Below are the code and all the weights of a small trained network. Each question names an input and a class and asks about switching units off, where a switched-off unit gives its printed mean instead of its output.

import numpy as np


def w(rows, s, z=0):
    codes = np.array(rows[::2]) - 128.0
    scale = np.full(codes.shape[1], s)
    scale[-1] = z or s
    return codes * scale


def norm(h):
    return h / np.sqrt((h * h).mean(-1, keepdims=True) + 1e-5)


def f(y):
    return y / 2 * (1 + np.tanh(0.7978845608 * (y + 0.044715 * y**3)))


def log_softmax(a):
    a = a - a.max(-1, keepdims=True)
    return a - np.log(np.exp(a).sum(-1, keepdims=True))


def net(x, mask):
    res = np.array(x, float).reshape(1, 4) / 4 @ E
    u = 0
    for l in range(2):
        y = f(norm(res) @ A[l][:, :-1].T + A[l][:, -1])
        res = res + np.where(mask[u : u + 10], y, B[l][:, -1]) @ B[l][:, :-1]
        u += 10
    return log_softmax(norm(res)[-1] @ U[:, :-1].T + U[:, -1])


A, B = {}, {}
E = w([
[115,179,92,116,4,129,64,128,114,192,34],'x0',
[144,102,171,115,171,125,128,77,22,245,154],'x1',
[130,131,129,125,127,130,130,127,128,126,126],'x2',
[57,206,110,112,90,124,184,143,143,172,240],'x3',
],0.0023)
A[0] = w([
[184,109,175,138,167,173,138,93,5,252,155,82],'L0N0',
[109,71,174,122,209,173,195,83,131,37,193,77],'L0N1',
[122,193,101,113,22,130,57,103,108,160,62,39],'L0N2',
[143,164,106,152,105,158,147,193,213,49,102,27],'L0N3',
[75,196,102,109,124,38,169,168,167,180,210,66],'L0N4',
[183,71,140,160,175,71,63,138,129,99,53,28],'L0N5',
[66,158,96,99,122,61,159,169,144,157,191,44],'L0N6',
[134,155,107,153,107,144,126,184,223,53,106,4],'L0N7',
[147,150,114,154,87,169,147,212,196,40,112,10],'L0N8',
[183,63,137,124,170,66,65,114,138,92,60,38],'L0N9',
],0.0029,0.0021)
B[0] = w([
[10,86,50,61,113,47,32,48,146,32,165,253],'L0N0',
[191,198,68,161,139,84,79,224,173,237,60,213],'L0N1',
[206,112,163,184,251,66,164,240,191,172,164,182],'L0N2',
[56,64,102,49,142,51,66,21,73,138,175,160],'L0N3',
[159,100,184,178,94,220,181,78,80,63,89,189],'L0N4',
[99,143,150,136,62,188,248,114,88,109,151,154],'L0N5',
[153,81,170,133,126,195,162,119,88,81,82,151],'L0N6',
[85,70,131,55,126,59,99,44,90,162,165,152],'L0N7',
[68,78,101,68,143,59,73,37,84,140,173,155],'L0N8',
[120,145,154,136,70,233,223,110,90,100,172,155],'L0N9',
],0.0028)
A[1] = w([
[121,101,176,149,155,121,120,106,70,206,136,7],'L1N0',
[91,194,119,126,90,176,209,114,134,144,205,73],'L1N1',
[207,173,217,189,127,224,201,242,139,117,91,22],'L1N2',
[109,119,173,116,176,103,84,73,48,224,151,27],'L1N3',
[155,114,118,133,145,145,86,130,95,97,95,69],'L1N4',
[73,185,143,137,89,212,210,116,133,143,190,19],'L1N5',
[86,153,99,135,101,130,86,165,221,2,116,37],'L1N6',
[131,171,139,128,45,113,95,204,146,212,44,74],'L1N7',
[192,116,167,147,231,78,190,230,180,120,169,72],'L1N8',
[216,55,150,142,139,220,132,93,96,64,38,72],'L1N9',
],0.0033,0.0014)
B[1] = w([
[108,114,92,104,110,90,131,124,168,83,134,129],'L1N0',
[148,96,182,139,97,143,151,142,72,106,47,187],'L1N1',
[77,68,113,57,134,81,104,74,114,89,171,233],'L1N2',
[88,89,88,87,91,84,107,92,206,47,122,216],'L1N3',
[109,151,152,133,98,127,140,142,133,119,172,124],'L1N4',
[150,103,202,138,118,152,170,143,105,93,59,171],'L1N5',
[89,62,133,80,162,79,104,47,69,148,156,178],'L1N6',
[200,153,85,183,254,170,119,167,183,144,199,193],'L1N7',
[183,204,62,164,108,162,53,167,176,208,96,254],'L1N8',
[79,183,209,135,61,160,218,163,90,135,135,223],'L1N9',
],0.004,0.0017)
U = w([
[39,69,78,69,115,31,64,21,144,94,156,178],'0',
[233,196,72,192,195,163,89,212,199,198,139,199],'1',
[121,136,253,150,59,198,238,154,63,100,87,3],'2',
],0.0064,0.00037)

Each question gives the input, the list of numbers given to net, and the class t.
The units are the neurons (one row each of A and B). Each row of codes is followed by its name. A weight is (code - 128) times the scale printed after its matrix; where a second scale follows, it is the last column's (A, B and U).
mask holds one flag per neuron, layer by layer. A switched-off neuron (its flag False) gives its mean, the last column of its row in B, instead of its output. The means were averaged over made-up inputs and are rounded, as every weight is.
A unit's drop is (log p(t) with every unit on - log p(t) with that unit switched off) / (log p(t) with every unit on - log p(t) with every unit switched off).
The circuit of an input: a set's keep is (log p(t) with only the set's units on - log p(t) with every unit switched off) / (log p(t) with every unit on - log p(t) with every unit switched off). Starting from the 12 units with the biggest drops (on a tie, the unit counted first), units are removed one at a time, each time the one whose removal leaves the highest keep (on an exact tie, the one counted first), for as long as the keep stays at least 0.8.
units of the circuit, in order: the units of the circuit, biggest drop first
k most important neurons: the k neurons with the biggest drops, biggest first
top k neurons in layer l: the k neurons of layer l with the biggest drops, biggest first
drop of u: that unit's drop, to one decimal
input [-5,-2,-3,-7], class 2: units of the circuit, in order => (L1N9)
input [7,1,-6,-7], class 1: 2 most important neurons => (L1N7, L0N4)
input [-5,4,2,-3], class 1: 3 most important neurons => (L0N1, L0N3, L0N8)
input [6,5,-8,3], class 1: top 3 neurons in layer 1 => (L1N7, L1N2, L1N6)
input [-4,-7,-1,8], class 2: 3 most important neurons => (L0N0, L0N4, L1N1)
input [-3,1,-8,4], class 2: 3 most important neurons => (L0N4, L0N2, L1N5)
input [2,-1,-2,-3], class 2: top 2 neurons in layer 0 => (L0N1, L0N9)
input [3,6,-4,8], class 2: top 4 neurons in layer 0 => (L0N3, L0N4, L0N8, L0N7)
input [-6,-4,-8,-6], class 1: 4 most important neurons => (L1N8, L0N1, L0N4, L0N0)
input [6,-7,-2,-8], class 2: 3 most important neurons => (L0N0, L1N9, L0N1)
input [8,-5,-5,8], class 1: 3 most important neurons => (L1N7, L0N0, L0N2)
input [1,4,5,8], class 2: drop of L0N3 => 0.0
input [-3,-1,2,-2], class 1: drop of L0N1 => 1.1
input [3,2,4,-6], class 2: most important neuron => (L1N9)
